Below is a small trained network, with its code and all its weights. Each question gives an input and a target symbol and asks what happens when units are switched off, that is, made to give their printed mean instead of their output.

import numpy as np


def w(rows, s, z=0):
    codes = np.array(rows[::2]) - 128.0
    scale = np.full(codes.shape[1], s)
    scale[-1] = z or s
    return codes * scale


def f(y):
    return y / 2 * (1 + np.tanh(0.7978845608 * (y + 0.044715 * y**3)))


def softmax(a):
    e = np.exp(a - a.max(-1, keepdims=True))
    return e / e.sum(-1, keepdims=True)


def log_softmax(a):
    a = a - a.max(-1, keepdims=True)
    return a - np.log(np.exp(a).sum(-1, keepdims=True))


def net(x, mask):
    ids = ['ΓΛΦΨαδζηθμστω'.index(c) for c in x.split()]
    T = len(ids)
    res = E[ids] + P[:T]
    r = res
    for j in range(3):
        rows = slice(3 * j, 3 * j + 3)
        q, k, v = (r @ M[0][rows].T for M in (Q, K, V))
        z = softmax(np.where(np.tri(T) > 0, q @ k.T / 3**0.5, -1e9)) @ v
        o = O[0][rows]
        res = res + np.where(mask[j], z, o[:, -1]) @ o[:, :-1]
    y = f(res @ A[0][:, :-1].T + A[0][:, -1])
    res = res + np.where(mask[3:11], y, B[0][:, -1]) @ B[0][:, :-1]
    return log_softmax(res[-1] @ U[:, :-1].T + U[:, -1])


Q, K, V, O, A, B = {}, {}, {}, {}, {}, {}
E = w([
[136,253,153,73],'Γ',
[109,138,103,2],'Λ',
[145,225,173,77],'Φ',
[133,70,93,54],'Ψ',
[118,163,136,115],'α',
[13,174,212,76],'δ',
[129,216,131,124],'ζ',
[243,90,198,76],'η',
[175,146,91,129],'θ',
[39,137,108,80],'μ',
[44,226,182,145],'σ',
[59,133,110,140],'τ',
[153,177,198,188],'ω',
],0.0096)
P = w([
[156,253,33,237],'0',
[158,100,236,93],'1',
[153,136,247,74],'2',
[154,169,252,70],'3',
[152,198,244,70],'4',
[172,191,242,66],'5',
],0.0051)
Q[0] = w([
[168,95,182,140],'h0',
[130,190,114,119],'h0',
[147,176,225,72],'h0',
[97,76,109,175],'h1',
[87,92,82,197],'h1',
[113,150,80,170],'h1',
[99,42,18,254],'h2',
[168,103,183,89],'h2',
[117,241,196,10],'h2',
],0.0096)
K[0] = w([
[146,157,183,46],'h0',
[93,167,126,218],'h0',
[66,175,188,92],'h0',
[150,45,174,115],'h1',
[168,62,156,137],'h1',
[172,100,141,162],'h1',
[127,23,225,1],'h2',
[110,185,139,212],'h2',
[137,221,6,246],'h2',
],0.0082)
V[0] = w([
[100,179,135,147],'h0',
[165,87,122,114],'h0',
[130,67,189,106],'h0',
[137,89,208,173],'h1',
[12,108,133,65],'h1',
[105,183,74,139],'h1',
[210,89,254,26],'h2',
[38,118,2,81],'h2',
[34,191,169,204],'h2',
],0.0083)
O[0] = w([
[59,155,190,134,148],'h0',
[226,112,70,122,129],'h0',
[127,122,45,190,186],'h0',
[139,64,81,206,100],'h1',
[27,151,56,82,29],'h1',
[118,217,156,123,156],'h1',
[63,57,252,70,90],'h2',
[168,254,45,68,5],'h2',
[44,189,15,253,145],'h2',
],0.0063,0.0027)
A[0] = w([
[199,113,156,172,185],'n0',
[2,97,99,78,229],'n1',
[188,106,134,180,253],'n2',
[138,217,11,144,116],'n3',
[179,151,136,26,180],'n4',
[167,103,85,190,213],'n5',
[47,196,163,70,61],'n6',
[111,164,187,151,187],'n7',
],0.0077,0.0032)
B[0] = w([
[152,96,169,187,239],'n0',
[70,8,124,126,152],'n1',
[140,113,143,208,234],'n2',
[113,35,51,59,223],'n3',
[204,142,148,50,255],'n4',
[171,117,87,187,158],'n5',
[124,119,253,82,173],'n6',
[83,158,165,157,211],'n7',
],0.0072,0.0053)
U = w([
[122,236,155,124,154],'Γ',
[148,245,189,50,90],'Λ',
[47,193,168,131,69],'Φ',
[176,205,159,80,62],'Ψ',
[128,149,117,124,45],'α',
[50,79,96,99,92],'δ',
[155,163,104,133,83],'ζ',
[103,44,221,115,79],'η',
[253,125,118,140,178],'θ',
[118,80,95,28,171],'μ',
[59,96,63,149,186],'σ',
[147,35,52,85,150],'τ',
[99,156,140,242,255],'ω',
],0.0063,0.0033)

Each question gives the input, a string of symbols that net reads in full, and the target symbol t.
The units are the heads (3 rows each of Q, K, V and O) and the neurons (one row each of A and B). Each row of codes is followed by its name. A weight is (code - 128) times the scale printed after its matrix; where a second scale follows, it is the last column's (O, A, B and U).
mask holds one flag per unit, heads first, then neurons. A switched-off unit (its flag False) gives its mean, the last column of its rows in O or B, instead of its output. The means were averaged over made-up inputs and are rounded, as every weight is.
A unit's drop is (log p(t) with every unit on - log p(t) with that unit switched off) / (log p(t) with every unit on - log p(t) with every unit switched off).
The circuit of an input: a set's keep is (log p(t) with only the set's units on - log p(t) with every unit switched off) / (log p(t) with every unit on - log p(t) with every unit switched off). Starting from all 11 units, units are removed one at a time, each time the one whose removal leaves the highest keep (on an exact tie, the one counted first), for as long as the keep stays at least 0.8.
circuit, biggest first: the units of the circuit, biggest drop first
k most important neurons: the k neurons with the biggest drops, biggest first
heads that matter: for each layer, one digit per head in row order, 1 if its drop is at least 0.15 and else 0, layers parted by /
drop of u: that unit's drop, to one decimal
input θ ω ω, target ω: heads that matter	010
input η σ τ η Λ, target η: heads that matter	001
input τ τ Ψ, target τ: circuit, biggest first	[h2 n3]
input η η Γ Γ, target η: 2 most important neurons	[n6 n1]
input η σ Γ Λ Λ, target η: circuit, biggest first	[h2 n1]
input η Ψ Λ ω σ, target η: circuit, biggest first	[h2 n6]
input τ η η, target τ: heads that matter	101
input ω η μ Γ θ, target ω: circuit, biggest first	[h2 n4]
input η ω ω τ, target η: circuit, biggest first	[h2]
input σ μ σ η Λ μ, target σ: circuit, biggest first	[h2 n3]
input τ η Λ, target τ: 2 most important neurons	[n3 n7]
input Λ ω Λ Λ η, target Λ: 2 most important neurons	[n4 n3]
input η ω ω σ Λ Ψ, target η: 2 most important neurons	[n1 n3]
input η ω Γ σ, target η: 2 most important neurons	[n1 n6]
input η η ω η, target η: most important neuron	[n0]
input η η ω α, target η: drop of h2	1.3
input Λ ω Γ η Λ η, target Λ: drop of h1	0.4
input ω η σ, target ω: drop of n4	0.2
